Questions about the row below.
1) The second entry from the left?
2) The entry just right of 157?
3) The 3rd entry from the right?
[142 157 141 126 110 123 149]
1) 157
2) 141
3) 110

M =
124  134  137  140  127  124
126  142  142  138  134  123
127  127  128  129  127  128
125  132  137  138  127  125
125  121  128  132  119  128
124  119  125  134  116  129
120  132  142  149  122  123
130  122  120  121  127  130
123  126  133  138  122  127
129  129  128  127  128  128
125  122  128  134  122  128
121  116  128  140  112  128
123  134  139  142  125  124
132  134  126  121  137  128
129  127  126  127  127  128
The entry in the top-right corner is 124
The bottom-left entry: 129
Which number is the first entry of the largest entry's row?
Answer: 120
The entry in the bottom-right corner -> 128
Which number is the bottom entry of the column that holds the smallest entry?
Answer: 127
Which number is the top-left entry?
Answer: 124
The smallest entry in the last row: 126
Which number is the largest entry in the first column?
Answer: 132
Which number is the top entry of the column that holds the largest entry?
Answer: 140
Which number is the entry just right of the largest entry?
Answer: 122
Which number is the entry directly below the largest entry?
Answer: 121
Which number is the third entry on the diagonal from the top-right corner?
Answer: 129
The third entry, reading row by row: 137
The largest entry: 149
Which number is the largest entry in the last column?
Answer: 130
The entry directly above the smallest entry -> 122
The entry directly above the largest entry -> 134
The top entry of the column that holds the smallest entry: 127
Which number is the bottom entry of the column that holds the largest entry?
Answer: 127

Read these off the array that follows. Rows and columns are numbered from 0.
1) Report the entry in row 2 and column 0.
2) Report the entry in the top-right corner.
3) Report the entry in row 0 and column 2.
4) Report the entry at row 0, column 1.
5) Report the bottom-left entry.
6) Report the entry in the bottom-right corner.
7) Report the entry directly above 114.
8) Report the maximum.
[[130 131 131 129 128 129 132 130 130 128 129 129 128 131 128 132]
 [128 127 129 132 132 129 126 125 127 130 131 131 131 125 138 122]
 [129 133 136 135 127 123 133 124 126 126 127 135 123 132 133 129]
 [130 136 138 132 121 123 138 124 127 121 126 132 119 134 129 134]
 [132 130 127 126 133 137 131 138 135 134 133 126 136 131 126 135]
 [128 126 129 134 134 129 124 123 126 131 132 132 131 124 141 119]
 [131 140 144 134 117 117 143 121 125 117 123 135 113 137 128 137]
 [123 122 124 145 149 120 109 134 124 145 116 153 137 133 124 114]
 [128 126 129 134 134 128 124 123 126 131 132 133 131 124 142 119]]
1) 129
2) 132
3) 131
4) 131
5) 128
6) 119
7) 137
8) 153

[[141, 115, 124, 139, 129, 131],
 [114, 148, 135, 117, 122, 131],
 [111, 136, 154, 132, 113, 109]]
What is the second largest entry?
Answer: 148
The fourth entry, reading row by row: 139
The 1st entry on the diagonal from the top-right corner is 131
The last entry, reading row by row -> 109
The smallest entry in the first column -> 111
What is the entry just left of the smallest entry?
Answer: 113
The entry directly below 141 is 114
The entry in the top-left corner is 141
The smallest entry in the first row: 115

array([[149, 151, 148, 138, 139, 157, 122, 124],
       [143, 117, 124, 148, 132, 135, 138, 144]])
Rows and columns are numbered from 0.
What is the top entry of the column that holds the smallest entry?
Answer: 151
What is the entry at row 1, column 0?
Answer: 143
What is the entry in the top-left corner?
Answer: 149
The entry directly below 122 is 138
What is the top-right entry?
Answer: 124
The entry in the bottom-right corner: 144
The entry in row 1 and column 1 -> 117
What is the entry just left of 139?
Answer: 138

A = [[129, 134, 137, 135, 119, 136, 141, 130, 136, 136, 136, 128, 119], [127, 125, 115, 115, 138, 124, 107, 135, 124, 124, 112, 132, 142], [133, 109, 124, 131, 140, 101, 136, 133, 99, 101, 132, 133, 150], [128, 131, 135, 133, 120, 132, 137, 145, 132, 132, 133, 136, 124]]
What is the entry just left of 142?
Answer: 132
What is the minimum?
Answer: 99
The entry just left of 125 is 127
What is the entry just left of the smallest entry?
Answer: 133
What is the entry just left of 141?
Answer: 136
The entry just left of 109: 133
What is the entry just right of the smallest entry?
Answer: 101

[129 135 143 128 109 150 120]
Which number is the 2nd-last entry?
A: 150
Which number is the 2nd entry from the left?
A: 135
The entry just left of 150 -> 109

x = [124 133 131 129 155]
Give the entry just left of the centre entry.
A: 133
The entry at the centre -> 131

m =
[[136 114 125 151 132 123 121 125 114 130]
 [137 117 125 151 130 123 120 127 114 128]
 [137 117 125 150 131 123 121 127 113 131]
 [144 150 120 132 130 143 115 125 134 126]
 [135 118 126 149 129 125 119 126 113 129]
 [134 116 126 152 133 131 118 130 111 131]
 [130 132 126 111 121 132 143 124 117 117]
 [145 135 128 124 127 124 133 120 122 140]
 [132 133 125 110 121 134 142 123 117 120]]
Counting starts at 0.
Give the bottom-right entry.
120
Give the entry in row 0 and column 2.
125
The entry in the top-right corner is 130
Give the entry just left of the largest entry.
126
The entry in row 2 and column 0: 137
Give the entry in the bottom-left corner.
132
The bottom entry of the column that holds the smallest entry: 110
Give the entry in row 0 and column 0.
136
The largest entry is 152
Give the entry at row 1, column 0.
137
The entry directly above the largest entry: 149
Give the entry at row 0, column 1.
114
The entry just left of the smallest entry -> 125
The entry in row 2 and column 2 -> 125
The entry directly below 152 is 111
